The symbols move the elements like this.
q275 % q458
q275 @ q398
q275 & q582
q275 + q838
q275 $ q348
q275 § q410
q819 @ q926
q819 + q325
q819 $ q565
q819 § q956
q59 % q752
q59 @ q850
q59 & q565
q59 + q253
q59 § q843
q253 % q565
q253 @ q735
q253 & q819
q253 + q926
q253 $ q59
q253 § q160
q441 % q618
q441 $ q874
q441 § q292
q458 @ q275
q458 + q582
q458 $ q901
q458 § q415
q348 % q901
q348 @ q563
q348 & q458
q348 + q275
q348 § q937
q630 % q160
q630 & q502
q630 + q207
q630 $ q994
q630 § q398
q874 % q926
q874 & q618
q874 + q441
q874 $ q735
q874 § q207
q783 % q635
q783 @ q711
q783 $ q838
q783 § q447
q415 @ q410
q415 + q548
q415 $ q499
q415 § q565
q410 % q415
q410 @ q132
q410 & q548
q410 + q412
q410 $ q937
q410 § q253
q949 % q447
q949 $ q810
q949 § q441
q502 % q956
q502 @ q207
q502 & q27
q502 + q549
q502 $ q160
q502 § q838
q810 % q412
q810 & q447
q810 + q949
q810 $ q132
q810 § q874
q901 @ q348
q901 + q458
q901 § q499
q931 @ q447
q931 $ q548
q931 § q325
q132 % q410
q132 & q412
q132 + q810
q132 $ q451
q132 § q735
q548 @ q412
q548 + q931
q548 $ q415
q548 § q819
q451 % q937
q451 & q410
q451 + q132
q451 § q850
q994 % q843
q994 & q160
q994 + q630
q994 § q563
q735 % q253
q735 & q926
q735 + q874
q735 $ q850
q735 § q630
q563 % q348
q563 & q275
q563 + q398
q563 § q451
q850 % q59
q850 & q253
q850 + q735
q850 § q994
q635 @ q783
q635 $ q582
q635 § q931
q926 % q819
q926 @ q874
q926 & q325
q926 + q618
q926 $ q253
q926 § q502
q447 % q931
q447 @ q949
q447 $ q412
q447 § q618
q207 % q502
q207 & q549
q207 + q292
q207 $ q630
q207 § q204
q752 @ q59
q752 + q565
q752 § q476
q210 @ q160
q210 + q956
q210 $ q476
q210 § q458
q937 % q499
q937 @ q451
q937 & q415
q937 + q410
q937 § q59
q292 % q549
q292 $ q207
q292 § q711
q549 % q27
q549 @ q292
q549 $ q502
q549 § q783
q325 @ q618
q325 $ q819
q325 § q27
q160 % q210
q160 @ q630
q160 & q956
q160 + q502
q160 $ q843
q160 § q275
q838 % q582
q838 @ q204
q838 & q635
q838 + q783
q838 $ q275
q838 § q412
q499 @ q937
q499 + q415
q499 § q752
q476 @ q843
q476 + q210
q476 § q901
q582 @ q838
q582 + q635
q582 $ q458
q582 § q548
q412 % q548
q412 @ q810
q412 & q931
q412 + q447
q412 $ q410
q412 § q926
q398 % q275
q398 & q838
q398 + q204
q398 $ q563
q398 § q132
q27 @ q549
q27 $ q956
q27 § q635
q204 % q838
q204 & q783
q204 + q711
q204 $ q398
q204 § q810
q565 @ q253
q565 + q819
q565 $ q752
q565 § q210
q956 @ q502
q956 + q27
q956 $ q210
q956 § q582
q618 % q325
q618 @ q441
q618 $ q926
q618 § q549
q843 % q476
q843 @ q994
q843 & q210
q843 + q160
q843 § q348
q711 % q783
q711 $ q204
q711 § q949

In the rows, 24 means zero.

The rows follow the links: the fewer symbols apart two elements are, the more alike their rows tend to be.

Each row is also shifted at random along 6 hidden directions that mean nothing.

Row, then element:
[ 21,  28,  23,  25,  26,  22,  24,  18,  29,  26,  32,  21,  21,  17,  22,  30,  24,  21,  12,  22,  21,  23,  18,  18,  21,  36,  31,  23,  19,  25,  26,  25,  22,  24,  14,  22,  35,  33,  24,  35,  15]; element q874
[ 17,  24,  22,  19,  20,  20,  24,  25,  18,  21,  28,  25,  25,  24,  23,  24,  21,  18,  26,  19,  32,  22,  25,  14,  30,  24,  22,  28,  27,  19,  22,  24,  32,  18,  18,  21,  26,  27,  32,  26,  23]; element q447
[ 28,  26,  17,  23,  24,  22,  26,  21,  16,  28,  17,  25,  24,  21,  24,  22,  23,  25,  12,  26,  33,  23,  29,  16,  31,  24,  17,  29,  29,  27,  18,  22,  26,  21,  16,  31,  31,  31,  36,  30,  23]; element q810
[ 27,  22,  24,  28,  23,  22,  25,  29,  30,  30,  25,  25,  28,  16,  28,  22,  22,  29,  27,  20,  20,  25,  30,  28,  14,  17,  29,  32,  27,  23,  34,  19,  15,  16,  25,  22,  20,  31,  20,  29,  25]; element q59
[ 22,  27,  22,  27,  24,  25,  25,  19,  19,  30,  19,  19,  23,  16,  26,  21,  20,  25,  19,  19,  26,  23,  32,  21,  28,  19,  21,  28,  21,  26,  24,  18,  21,  18,  19,  29,  28,  32,  27,  27,  23]; element q132
[ 26,  24,  26,  28,  19,  30,  22,  24,  21,  29,  22,  28,  23,  27,  24,  12,  26,  32,  23,  26,  24,  19,  31,  30,  29,  24,  14,  29,  27,  23,  23,  21,  28,  26,  30,  33,  30,  22,  26,  25,  19]; element q348
[ 17,  23,  23,  21,  27,  18,  28,  32,  26,  26,  24,  32,  30,  20,  23,  26,  22,  21,  20,  29,  27,  28,  24,  20,  18,  20,  26,  31,  33,  23,  29,  28,  17,  19,  18,  21,  25,  31,  26,  34,  28]; element q926
[ 19,  21,  27,  29,  23,  27,  24,  28,  28,  31,  18,  29,  26,  25,  24,  20,  27,  27,  25,  28,  20,  26,  28,  35,  14,  18,  23,  29,  27,  27,  30,  21,  17,  25,  31,  24,  22,  21,  22,  24,  25]; element q843
[ 22,  20,  31,  25,  24,  30,  24,  25,  35,  18,  33,  23,  19,  28,  23,  22,  25,  24,  29,  22,  16,  24,  17,  32,  20,  35,  30,  20,  20,  18,  28,  25,  25,  29,  31,  24,  28,  18,  15,  24,  18]; element q210
[ 15,  24,  27,  17,  22,  21,  24,  26,  20,  14,  27,  23,  25,  25,  25,  23,  20,  17,  26,  19,  28,  25,  22,  16,  30,  24,  26,  19,  27,  19,  23,  29,  29,  22,  22,  25,  25,  24,  22,  23,  25]; element q931
[ 26,  22,  27,  27,  23,  25,  21,  23,  34,  29,  32,  24,  21,  27,  20,  27,  28,  27,  29,  22,  16,  23,  19,  31,  18,  30,  28,  25,  18,  21,  27,  21,  24,  29,  28,  15,  24,  20,  23,  23,  16]; element q160
[ 21,  28,  23,  26,  26,  26,  20,  21,  26,  30,  19,  27,  28,  20,  28,  25,  22,  24,  21,  31,  23,  28,  31,  23,  21,  25,  22,  30,  25,  30,  29,  25,  22,  25,  16,  29,  23,  32,  35,  28,  19]; element q735
[ 35,  28,  21,  27,  26,  29,  18,  24,  23,  26,  24,  21,  25,  20,  31,  22,  22,  35,  27,  25,  22,  24,  34,  23,  30,  25,  19,  24,  22,  27,  24,  21,  27,  24,  21,  31,  22,  29,  25,  24,  20]; element q451
[ 24,  23,  23,  19,  25,  19,  23,  27,  25,  17,  24,  30,  30,  28,  29,  28,  20,  21,  33,  30,  29,  31,  21,  18,  23,  26,  27,  26,  31,  23,  26,  31,  30,  26,  18,  21,  15,  24,  36,  23,  26]; element q325
[ 19,  28,  23,  23,  25,  22,  23,  20,  27,  23,  32,  21,  23,  22,  24,  30,  24,  18,  20,  23,  26,  24,  19,  16,  25,  35,  29,  26,  20,  24,  25,  24,  28,  24,  14,  21,  30,  30,  31,  30,  15]; element q441
[ 21,  25,  26,  21,  18,  22,  20,  19,  20,  25,  19,  25,  27,  19,  27,  16,  20,  29,  13,  22,  24,  24,  35,  23,  31,  23,  20,  18,  27,  24,  27,  24,  26,  19,  22,  29,  27,  27,  23,  26,  21]; element q410
[ 20,  24,  25,  22,  23,  26,  24,  23,  17,  22,  25,  25,  21,  30,  16,  22,  29,  22,  12,  26,  29,  18,  23,  22,  32,  27,  18,  17,  23,  22,  16,  26,  27,  28,  29,  24,  35,  17,  18,  24,  24]; element q838

From each start, follow one symbol. Which element do you reach?
Answer with the element's name.
---
[ 20,  28,  25,  26,  25,  31,  22,  16,  20,  27,  22,  20,  18,  25,  20,  22,  28,  24,  12,  27,  25,  20,  28,  26,  29,  29,  17,  20,  16,  29,  19,  20,  25,  30,  28,  32,  35,  24,  21,  24,  17]
+: q204
---
[ 10,  22,  32,  22,  27,  27,  22,  27,  29,  19,  25,  28,  24,  30,  23,  27,  25,  15,  33,  29,  20,  29,  20,  28,  21,  25,  27,  19,  23,  24,  29,  29,  25,  31,  30,  22,  16,  15,  20,  17,  26]
@: q502
---
[ 26,  20,  28,  25,  20,  21,  22,  27,  34,  20,  25,  27,  28,  24,  33,  22,  17,  27,  34,  23,  19,  30,  25,  27,  21,  27,  29,  27,  28,  21,  33,  26,  26,  22,  23,  26,  17,  26,  29,  25,  22]
$: q752
---
[ 33,  27,  26,  23,  24,  28,  18,  23,  22,  21,  24,  27,  26,  21,  26,  19,  21,  38,  13,  28,  19,  25,  32,  26,  31,  30,  21,  10,  24,  29,  28,  29,  25,  26,  26,  30,  27,  26,  11,  26,  20]
@: q451
---
[ 11,  28,  24,  23,  27,  30,  24,  20,  17,  28,  24,  22,  19,  25,  19,  24,  28,  16,  15,  29,  29,  20,  27,  22,  29,  25,  17,  21,  20,  29,  17,  24,  25,  29,  25,  29,  35,  23,  22,  25,  22]
%: q838
---
[ 26,  25,  22,  22,  22,  17,  25,  23,  26,  21,  29,  28,  27,  24,  24,  31,  22,  21,  22,  23,  28,  24,  18,  17,  22,  30,  29,  28,  26,  22,  24,  27,  27,  23,  16,  16,  26,  26,  32,  30,  20]
§: q549
---
[  9,  21,  29,  20,  21,  24,  28,  23,  18,  21,  20,  24,  22,  29,  20,  22,  24,  12,  25,  23,  28,  23,  23,  23,  26,  20,  23,  22,  24,  21,  21,  25,  28,  23,  29,  25,  24,  17,  26,  18,  29]
@: q783
---
[ 14,  25,  28,  22,  27,  27,  20,  31,  29,  24,  30,  28,  29,  17,  26,  24,  20,  25,  23,  28,  17,  27,  29,  25,  19,  27,  26,  22,  26,  25,  35,  27,  21,  24,  21,  23,  23,  30,  13,  31,  20]
&: q819
---
[ 23,  26,  25,  30,  29,  31,  21,  27,  27,  33,  23,  24,  24,  23,  25,  24,  28,  26,  29,  29,  19,  25,  28,  31,  18,  22,  21,  27,  20,  30,  26,  21,  19,  29,  27,  26,  21,  25,  21,  23,  22]
&: q160
---
[ 31,  22,  23,  20,  23,  17,  25,  28,  29,  16,  23,  31,  31,  27,  29,  27,  21,  27,  28,  29,  26,  30,  20,  22,  23,  26,  27,  27,  33,  22,  29,  32,  26,  25,  20,  25,  17,  24,  32,  27,  27]
$: q565
---
[ 27,  22,  29,  23,  17,  20,  26,  13,  22,  18,  18,  23,  19,  33,  20,  18,  25,  22,  13,  20,  24,  22,  17,  27,  28,  29,  25,  15,  22,  21,  19,  25,  28,  26,  30,  26,  31,  15,  28,  19,  24]
@: q838
---
[ 18,  28,  26,  27,  28,  35,  18,  24,  23,  28,  22,  22,  21,  23,  23,  18,  28,  26,  23,  28,  21,  21,  34,  30,  28,  26,  16,  21,  18,  28,  22,  22,  26,  29,  29,  34,  27,  24,  17,  21,  18]
+: q398
---
[ 12,  26,  25,  28,  29,  31,  21,  23,  23,  37,  14,  28,  26,  25,  22,  25,  28,  18,  24,  36,  24,  27,  32,  29,  17,  15,  20,  29,  24,  35,  25,  22,  17,  29,  25,  27,  18,  24,  30,  20,  24]
&: q502
---
[ 13,  26,  27,  29,  28,  28,  22,  23,  30,  32,  25,  18,  24,  13,  27,  23,  21,  22,  24,  21,  14,  25,  31,  27,  16,  21,  29,  26,  17,  27,  34,  19,  15,  19,  23,  25,  23,  32,  14,  26,  21]
§: q994
---
[ 39,  22,  22,  22,  23,  24,  26,  30,  24,  15,  27,  24,  26,  24,  31,  18,  21,  36,  24,  24,  25,  25,  26,  23,  31,  28,  23,  21,  33,  19,  24,  29,  28,  22,  27,  35,  28,  24,  18,  29,  26]
+: q548
---
[ 12,  27,  24,  26,  32,  32,  23,  30,  27,  30,  33,  22,  21,  25,  21,  31,  29,  13,  37,  29,  24,  23,  23,  22,  19,  25,  23,  31,  19,  26,  22,  22,  24,  29,  22,  21,  23,  26,  23,  25,  22]
§: q204
